Below is a small trained network, with its code and all its weights. Each question gives an input and a class and asks what happens when units are switched off, that is, made to give their printed mean instead of their output.

import numpy as np


def w(rows, s, z=0):
    codes = np.array(rows[::2]) - 128.0
    scale = np.full(codes.shape[1], s)
    scale[-1] = z or s
    return codes * scale


def f(y):
    return y / 2 * (1 + np.tanh(0.7978845608 * (y + 0.044715 * y**3)))


def log_softmax(a):
    a = a - a.max(-1, keepdims=True)
    return a - np.log(np.exp(a).sum(-1, keepdims=True))


def net(x, mask):
    res = np.array(x, float).reshape(1, 5) / 4 @ E
    y = f(res @ A[0][:, :-1].T + A[0][:, -1])
    res = res + np.where(mask, y, B[0][:, -1]) @ B[0][:, :-1]
    return log_softmax(res[-1] @ U[:, :-1].T + U[:, -1])


A, B = {}, {}
E = w([
[121,199,211,58],'x0',
[89,229,53,144],'x1',
[128,128,128,128],'x2',
[192,168,179,214],'x3',
[246,149,76,79],'x4',
],0.011)
A[0] = w([
[82,84,76,82,70],'N1',
[153,188,182,57,97],'N2',
[168,143,151,206,85],'N3',
[248,142,95,119,151],'N4',
[195,138,80,89,21],'N5',
[183,134,79,72,153],'N6',
[106,216,130,94,55],'N7',
[160,63,223,109,74],'N8',
[156,74,49,197,25],'N9',
[156,38,138,151,43],'N10',
[37,154,195,159,134],'N11',
[135,51,47,231,68],'N12',
[104,201,58,161,88],'N13',
[41,95,147,199,98],'N14',
[153,37,163,149,101],'N15',
[88,116,118,64,62],'N16',
[141,99,246,59,72],'N17',
[168,170,181,180,123],'N18',
[65,95,150,167,153],'N19',
[107,69,78,57,86],'N20',
[132,79,77,166,101],'N21',
[182,159,177,188,67],'N22',
[150,191,204,124,3],'N23',
[119,195,70,153,77],'N24',
[150,91,75,163,75],'N25',
[205,151,108,67,182],'N26',
[105,100,128,44,112],'N27',
[92,124,122,14,89],'N28',
[180,128,158,208,117],'N29',
[149,65,152,121,117],'N30',
[54,129,169,153,133],'N31',
[54,199,71,192,117],'N32',
[146,58,158,103,60],'N33',
],0.012,0.0026)
B[0] = w([
[73,87,60,185,205],'N1',
[59,185,222,106,219],'N2',
[63,75,31,204,187],'N3',
[159,29,189,129,245],'N4',
[199,45,187,154,195],'N5',
[153,2,183,155,210],'N6',
[154,198,147,60,201],'N7',
[175,185,57,79,223],'N8',
[40,203,225,76,215],'N9',
[149,171,103,42,201],'N10',
[178,66,198,138,251],'N11',
[50,234,232,98,254],'N12',
[205,158,63,60,216],'N13',
[195,15,171,121,250],'N14',
[195,173,51,61,214],'N15',
[70,122,94,188,181],'N16',
[141,207,139,55,233],'N17',
[33,114,16,214,200],'N18',
[189,62,192,122,219],'N19',
[64,108,64,186,212],'N20',
[89,199,180,143,190],'N21',
[84,91,79,222,197],'N22',
[39,182,152,181,196],'N23',
[211,154,56,63,198],'N24',
[78,174,224,113,179],'N25',
[158,68,210,138,230],'N26',
[47,138,73,183,196],'N27',
[61,122,86,196,219],'N28',
[84,123,50,206,199],'N29',
[177,181,94,82,184],'N30',
[186,37,184,116,220],'N31',
[213,154,84,79,246],'N32',
[196,178,20,107,188],'N33',
],0.007,0.0094)
U = w([
[200,4,177,149,140],'0',
[75,205,188,122,255],'1',
[222,166,27,88,47],'2',
[68,79,28,229,45],'3',
],0.016,0.0029)

Each question gives the input, the list of numbers given to net, and the class t.
The units are the neurons (one row each of A and B). Each row of codes is followed by its name. A weight is (code - 128) times the scale printed after its matrix; where a second scale follows, it is the last column's (A, B and U).
mask holds one flag per neuron, in row order. A switched-off neuron (its flag False) gives its mean, the last column of its row in B, instead of its output. The means were averaged over made-up inputs and are rounded, as every weight is.
A unit's drop is (log p(t) with every unit on - log p(t) with that unit switched off) / (log p(t) with every unit on - log p(t) with every unit switched off).
The circuit of an input: a set's keep is (log p(t) with only the set's units on - log p(t) with every unit switched off) / (log p(t) with every unit on - log p(t) with every unit switched off). Starting from the 12 units with the biggest drops (on a tie, the unit counted first), units are removed one at a time, each time the one whose removal leaves the highest keep (on an exact tie, the one counted first), for as long as the keep stays at least 0.8.
units of the circuit, in order: the units of the circuit, biggest drop first
k most important neurons: the k neurons with the biggest drops, biggest first
drop when u is switched off: that unit's drop, to one decimal
input [-4,7,6,7,8], class 0: units of the circuit, in order => [N4]
input [-8,-8,7,-6,6], class 1: units of the circuit, in order => [N12, N9]
input [3,4,-6,2,-3], class 2: units of the circuit, in order => [N12, N32]
input [5,8,-5,-8,-3], class 2: 2 most important neurons => [N32, N7]
input [4,0,-1,3,4], class 0: 4 most important neurons => [N12, N4, N9, N26]
input [4,-4,2,-6,-5], class 3: 2 most important neurons => [N27, N28]
input [6,-2,-2,-7,8], class 0: 2 most important neurons => [N26, N6]
input [-6,-7,1,1,3], class 2: 2 most important neurons => [N15, N33]
input [6,-5,8,-6,2], class 1: 3 most important neurons => [N17, N2, N18]
input [8,-5,6,-7,1], class 1: 2 most important neurons => [N17, N2]
input [-8,2,6,6,-1], class 1: 2 most important neurons => [N12, N9]
input [-7,3,-5,-7,6], class 1: 2 most important neurons => [N9, N12]
input [-4,-1,8,-5,0], class 3: 2 most important neurons => [N1, N20]
input [3,-6,-5,7,6], class 3: most important neuron => [N18]
input [-3,8,-3,5,-6], class 2: 2 most important neurons => [N32, N13]
input [-4,6,3,5,6], class 0: drop when N5 is switched off => 0.3
input [6,0,0,-8,-5], class 3: drop when N18 is switched off => 0.0
input [-4,-5,-2,2,-1], class 2: drop when N15 is switched off => 0.2
